Below are the code and all the weights of a small trained network. Each question names an input and a target symbol and asks about switching units off, where a switched-off unit gives its printed mean instead of its output.

import numpy as np


def w(rows, s, z=0):
    codes = np.array(rows[::2]) - 128.0
    scale = np.full(codes.shape[1], s)
    scale[-1] = z or s
    return codes * scale


def f(y):
    return np.maximum(y, 0)


def softmax(a):
    e = np.exp(a - a.max(-1, keepdims=True))
    return e / e.sum(-1, keepdims=True)


def log_softmax(a):
    a = a - a.max(-1, keepdims=True)
    return a - np.log(np.exp(a).sum(-1, keepdims=True))


def net(x, mask):
    ids = ['ΓΔΠΣαμφ'.index(c) for c in x.split()]
    T = len(ids)
    res = E[ids] + P[:T]
    u = 0
    for l in range(2):
        r = res
        for j in range(2):
            rows = slice(2 * j, 2 * j + 2)
            q, k, v = (r @ M[l][rows].T for M in (Q, K, V))
            z = softmax(np.where(np.tri(T) > 0, q @ k.T / 2**0.5, -1e9)) @ v
            o = O[l][rows]
            res = res + np.where(mask[u + j], z, o[:, -1]) @ o[:, :-1]
        u += 2
        y = f(res @ A[l][:, :-1].T + A[l][:, -1])
        res = res + np.where(mask[u : u + 4], y, B[l][:, -1]) @ B[l][:, :-1]
        u += 4
    return log_softmax(res[-1] @ U[:, :-1].T + U[:, -1])


Q, K, V, O, A, B = {}, {}, {}, {}, {}, {}
E = w([
[119,145,118,168],'Γ',
[131,60,91,187],'Δ',
[120,152,182,28],'Π',
[178,144,148,140],'Σ',
[132,151,141,249],'α',
[203,179,158,119],'μ',
[152,126,101,15],'φ',
],0.016)
P = w([
[107,62,181,21],'0',
[139,70,133,63],'1',
[152,50,161,28],'2',
[198,77,95,174],'3',
[235,109,171,145],'4',
[157,2,151,162],'5',
],0.006)
Q[0] = w([
[191,254,40,189],'L0H1',
[177,188,4,141],'L0H1',
[63,137,100,152],'L0H2',
[107,113,141,221],'L0H2',
],0.009)
K[0] = w([
[88,77,9,3],'L0H1',
[204,36,8,219],'L0H1',
[12,52,69,245],'L0H2',
[40,136,214,255],'L0H2',
],0.0056)
V[0] = w([
[86,75,124,178],'L0H1',
[182,137,254,195],'L0H1',
[80,53,57,111],'L0H2',
[41,86,65,131],'L0H2',
],0.009)
O[0] = w([
[128,254,168,38,51],'L0H1',
[75,155,53,192,193],'L0H1',
[59,139,169,116,57],'L0H2',
[191,158,213,69,3],'L0H2',
],0.0081,0.0053)
A[0] = w([
[162,254,166,99,58],'L0N1',
[239,118,20,94,146],'L0N2',
[182,139,97,52,4],'L0N3',
[101,74,134,134,105],'L0N4',
],0.009,0.0035)
B[0] = w([
[46,2,110,178,129],'L0N1',
[50,80,56,119,254],'L0N2',
[162,152,55,72,141],'L0N3',
[126,197,81,83,153],'L0N4',
],0.008,0.0081)
Q[1] = w([
[129,162,137,254],'L1H1',
[88,168,36,106],'L1H1',
[140,18,160,73],'L1H2',
[21,42,155,171],'L1H2',
],0.0077)
K[1] = w([
[194,171,100,222],'L1H1',
[126,181,57,91],'L1H1',
[124,107,108,95],'L1H2',
[90,196,2,88],'L1H2',
],0.0065)
V[1] = w([
[10,199,126,149],'L1H1',
[138,150,31,56],'L1H1',
[158,140,180,85],'L1H2',
[46,177,97,1],'L1H2',
],0.0092)
O[1] = w([
[200,153,200,12,92],'L1H1',
[199,1,112,179,247],'L1H1',
[77,209,109,113,2],'L1H2',
[196,30,174,100,148],'L1H2',
],0.0066,0.0068)
A[1] = w([
[137,99,61,2,105],'L1N1',
[192,67,120,237,12],'L1N2',
[58,34,232,178,44],'L1N3',
[100,88,139,124,3],'L1N4',
],0.008,0.0026)
B[1] = w([
[84,190,83,254,166],'L1N1',
[155,136,216,121,254],'L1N2',
[124,214,190,189,161],'L1N3',
[146,172,102,114,142],'L1N4',
],0.0062,0.016)
U = w([
[215,131,221,127,45],'Γ',
[100,72,125,56,3],'Δ',
[102,247,32,205,124],'Π',
[98,126,92,139,62],'Σ',
[52,109,162,92,76],'α',
[80,136,107,69,227],'μ',
[158,146,2,216,187],'φ',
],0.0088,0.0024)

Each question gives the input, a string of symbols that net reads in full, and the target symbol t.
The units are the heads (2 rows each of Q, K, V and O) and the neurons (one row each of A and B). Each row of codes is followed by its name. A weight is (code - 128) times the scale printed after its matrix; where a second scale follows, it is the last column's (O, A, B and U).
mask holds one flag per unit, layer by layer, with each layer's heads first. A switched-off unit (its flag False) gives its mean, the last column of its rows in O or B, instead of its output. The means were averaged over made-up inputs and are rounded, as every weight is.
A unit's drop is (log p(t) with every unit on - log p(t) with that unit switched off) / (log p(t) with every unit on - log p(t) with every unit switched off).
The circuit of an input: a set's keep is (log p(t) with only the set's units on - log p(t) with every unit switched off) / (log p(t) with every unit on - log p(t) with every unit switched off). Starting from all 12 units, units are removed one at a time, each time the one whose removal leaves the highest keep (on an exact tie, the one counted first), for as long as the keep stays at least 0.8.
circuit, biggest first: the units of the circuit, biggest drop first
top k neurons: the k neurons with the biggest drops, biggest first
top k neurons in layer l: the k neurons of layer l with the biggest drops, biggest first
heads that matter: for each layer, one digit per head in row order, 1 if its drop is at least 0.15 and else 0, layers parted by /
drop of u: that unit's drop, to one decimal
input Γ μ Π, target φ: circuit, biggest first => (L1N1 L1N2)
input φ μ μ μ Π, target φ: circuit, biggest first => (L0H1 L1H1)
input μ Γ Γ Γ α, target Π: circuit, biggest first => (L1H1 L0N2)
input Γ μ φ μ, target Γ: circuit, biggest first => (L0H1 L1N2)
input φ φ μ Σ, target Γ: heads that matter => 00 / 01
input Δ α φ, target φ: top neuron => (L1N1)
input Δ Δ Δ φ φ Π, target Γ: circuit, biggest first => (L1H2 L0N2)
input μ Π φ α, target Γ: circuit, biggest first => (L0H1 L1N2)
input μ Π φ μ α, target Γ: circuit, biggest first => (L1N2 L0H1)
input φ φ Σ Δ, target Γ: top 2 neurons => (L0N3 L1N2)
input μ φ Δ, target Γ: circuit, biggest first => (L1H2 L1N2 L0N2)
input Δ Π α α, target Π: circuit, biggest first => (L1H1 L1H2 L0N2)
input Π φ Π Π, target Γ: top 3 neurons in layer 0 => (L0N3 L0N2 L0N4)
input μ Σ φ Π Γ, target Γ: drop of L1H1 => 0.0
input Π φ φ μ, target Γ: drop of L1N2 => 0.1
